Here is a tiny trained network, its code and every weight. The questions are about switching its units off for an input and a target symbol, where a switched-off unit gives its printed mean instead of its output.

import numpy as np


def w(rows, s, z=0):
    codes = np.array(rows[::2]) - 128.0
    scale = np.full(codes.shape[1], s)
    scale[-1] = z or s
    return codes * scale


def f(y):
    return y / 2 * (1 + np.tanh(0.7978845608 * (y + 0.044715 * y**3)))


def softmax(a):
    e = np.exp(a - a.max(-1, keepdims=True))
    return e / e.sum(-1, keepdims=True)


def log_softmax(a):
    a = a - a.max(-1, keepdims=True)
    return a - np.log(np.exp(a).sum(-1, keepdims=True))


def net(x, mask):
    ids = ['ΓΔΣαεζμπψω'.index(c) for c in x.split()]
    T = len(ids)
    res = E[ids] + P[:T]
    u = 0
    for l in range(2):
        q, k, v = (res @ M[l].T for M in (Q, K, V))
        z = softmax(np.where(np.tri(T) > 0, q @ k.T / 3**0.5, -1e9)) @ v
        res = res + np.where(mask[u], z, O[l][:, -1]) @ O[l][:, :-1]
        u += 1
        y = f(res @ A[l][:, :-1].T + A[l][:, -1])
        res = res + np.where(mask[u : u + 8], y, B[l][:, -1]) @ B[l][:, :-1]
        u += 8
    return log_softmax(res[-1] @ U[:, :-1].T + U[:, -1])


Q, K, V, O, A, B = {}, {}, {}, {}, {}, {}
E = w([
[88,183,200],'Γ',
[35,102,179],'Δ',
[88,232,139],'Σ',
[86,147,116],'α',
[53,98,136],'ε',
[85,163,116],'ζ',
[99,183,101],'μ',
[84,131,145],'π',
[95,200,115],'ψ',
[179,7,204],'ω',
],0.014)
P = w([
[54,157,49],'0',
[100,228,240],'1',
[229,157,31],'2',
[81,132,55],'3',
[104,158,251],'4',
[251,131,39],'5',
[13,146,30],'6',
[119,119,255],'7',
],0.009)
Q[0] = w([
[249,107,164],'0.h0',
[102,109,113],'0.h0',
[179,120,112],'0.h0',
],0.011)
K[0] = w([
[247,158,233],'0.h0',
[43,66,143],'0.h0',
[73,99,193],'0.h0',
],0.011)
V[0] = w([
[16,21,6],'0.h0',
[69,140,250],'0.h0',
[105,187,252],'0.h0',
],0.0041)
O[0] = w([
[86,115,120,254],'0.h0',
[60,118,107,165],'0.h0',
[78,252,139,137],'0.h0',
],0.015,0.0041)
A[0] = w([
[130,69,52,173],'0.n0',
[106,98,143,146],'0.n1',
[115,164,136,214],'0.n2',
[86,135,157,173],'0.n3',
[126,214,6,255],'0.n4',
[200,51,122,218],'0.n5',
[112,127,149,57],'0.n6',
[70,19,121,129],'0.n7',
],0.012,0.0034)
B[0] = w([
[119,110,30,168],'0.n0',
[129,240,150,163],'0.n1',
[108,89,139,188],'0.n2',
[24,186,136,218],'0.n3',
[112,1,115,255],'0.n4',
[1,123,128,126],'0.n5',
[156,134,123,134],'0.n6',
[222,201,73,238],'0.n7',
],0.007,0.0084)
Q[1] = w([
[90,254,206],'1.h0',
[202,221,163],'1.h0',
[99,77,116],'1.h0',
],0.0082)
K[1] = w([
[129,133,165],'1.h0',
[250,131,179],'1.h0',
[57,134,85],'1.h0',
],0.012)
V[1] = w([
[32,210,203],'1.h0',
[152,61,230],'1.h0',
[2,230,76],'1.h0',
],0.0075)
O[1] = w([
[179,120,172,196],'1.h0',
[11,138,134,77],'1.h0',
[107,132,174,249],'1.h0',
],0.011,0.019)
A[1] = w([
[159,85,177,165],'1.n0',
[2,189,132,165],'1.n1',
[229,154,84,237],'1.n2',
[223,116,121,2],'1.n3',
[161,70,160,91],'1.n4',
[42,67,154,71],'1.n5',
[71,89,187,108],'1.n6',
[102,101,19,23],'1.n7',
],0.012,0.0044)
B[1] = w([
[105,157,82,228],'1.n0',
[137,139,162,246],'1.n1',
[127,158,10,209],'1.n2',
[143,184,174,156],'1.n3',
[68,186,172,168],'1.n4',
[126,133,127,185],'1.n5',
[86,63,111,254],'1.n6',
[233,133,168,169],'1.n7',
],0.011,0.0087)
U = w([
[118,127,194,80],'Γ',
[195,245,216,221],'Δ',
[41,102,67,27],'Σ',
[185,96,139,255],'α',
[163,219,123,187],'ε',
[186,100,156,123],'ζ',
[206,77,175,78],'μ',
[138,120,126,214],'π',
[154,58,141,148],'ψ',
[158,160,144,50],'ω',
],0.011,0.0027)

Each question gives the input, a string of symbols that net reads in full, and the target symbol t.
The units are the heads (3 rows each of Q, K, V and O) and the neurons (one row each of A and B). Each row of codes is followed by its name. A weight is (code - 128) times the scale printed after its matrix; where a second scale follows, it is the last column's (O, A, B and U).
mask holds one flag per unit, layer by layer, with each layer's heads first. A switched-off unit (its flag False) gives its mean, the last column of its rows in O or B, instead of its output. The means were averaged over made-up inputs and are rounded, as every weight is.
A unit's drop is (log p(t) with every unit on - log p(t) with that unit switched off) / (log p(t) with every unit on - log p(t) with every unit switched off).
The circuit of an input: a set's keep is (log p(t) with only the set's units on - log p(t) with every unit switched off) / (log p(t) with every unit on - log p(t) with every unit switched off). Starting from the 12 units with the biggest drops (on a tie, the unit counted first), units are removed one at a time, each time the one whose removal leaves the highest keep (on an exact tie, the one counted first), for as long as the keep stays at least 0.8.
units of the circuit, in order: the units of the circuit, biggest drop first
unit that matters most: the unit with the biggest drop
k most important neurons: the k neurons with the biggest drops, biggest first
k most important neurons of layer l: the k neurons of layer l with the biggest drops, biggest first
input π ε ε α Δ ε ψ Δ, target Δ: units of the circuit, in order -> (0.n4)
input ω ζ Δ Σ α, target Γ: units of the circuit, in order -> (0.n7, 1.n6, 1.h0, 1.n2)
input ε ε ε ε Σ ε Σ ε, target Δ: units of the circuit, in order -> (0.n4, 0.n7)
input Δ ε α ε ψ, target Γ: units of the circuit, in order -> (0.n7, 1.n6, 1.n2)
input ε ω α ε Σ π, target ε: units of the circuit, in order -> (1.h0, 1.n2, 1.n6)
input ε Δ α ω ε α, target ε: 2 most important neurons -> (0.n3, 0.n0)
input Δ Δ α Σ, target Σ: units of the circuit, in order -> (0.n4, 1.n7)
input ψ Σ ε Δ μ, target Γ: units of the circuit, in order -> (0.n7, 1.n6, 1.n2)
input ε α π, target ε: units of the circuit, in order -> (1.n2, 0.n3, 1.n6)
input ε ε ε π μ α, target ε: units of the circuit, in order -> (1.n2, 1.n6)
input α ε μ, target α: units of the circuit, in order -> (1.h0, 0.n4, 1.n7)
input Δ Δ Σ Σ, target Σ: units of the circuit, in order -> (0.n4, 1.n7)
input Σ ζ ψ Δ ε ζ, target Σ: units of the circuit, in order -> (0.n4, 0.n7, 1.n7)
input Δ Δ Δ Γ, target Γ: 4 most important neurons -> (1.n6, 0.n7, 1.n2, 0.n3)
input Δ ε Δ α Σ Σ ε, target ε: unit that matters most -> 0.n7
input Δ ε ζ, target Δ: 2 most important neurons -> (0.n3, 1.n4)
input Σ ε ε, target Σ: 2 most important neurons -> (0.n4, 0.n7)
input ε ψ Δ, target ε: 2 most important neurons of layer 0 -> (0.n3, 0.n0)
input Σ ω ψ Δ ε Δ Γ μ, target Γ: 2 most important neurons -> (0.n7, 1.n6)
input Δ Σ ω ε ψ α, target Δ: 3 most important neurons -> (1.n3, 0.n3, 1.n4)
input Δ π ζ, target Δ: units of the circuit, in order -> (1.h0, 0.n3, 0.h0, 1.n3)
input Δ μ ε, target Δ: 3 most important neurons -> (0.n3, 1.n3, 1.n4)
input ω ψ Σ ε π, target Γ: 2 most important neurons of layer 0 -> (0.n7, 0.n0)
input ω Σ Γ ε ω Δ α, target α: 3 most important neurons of layer 0 -> (0.n4, 0.n0, 0.n7)
input ε ε Δ, target ε: 3 most important neurons -> (1.n2, 1.n6, 0.n7)
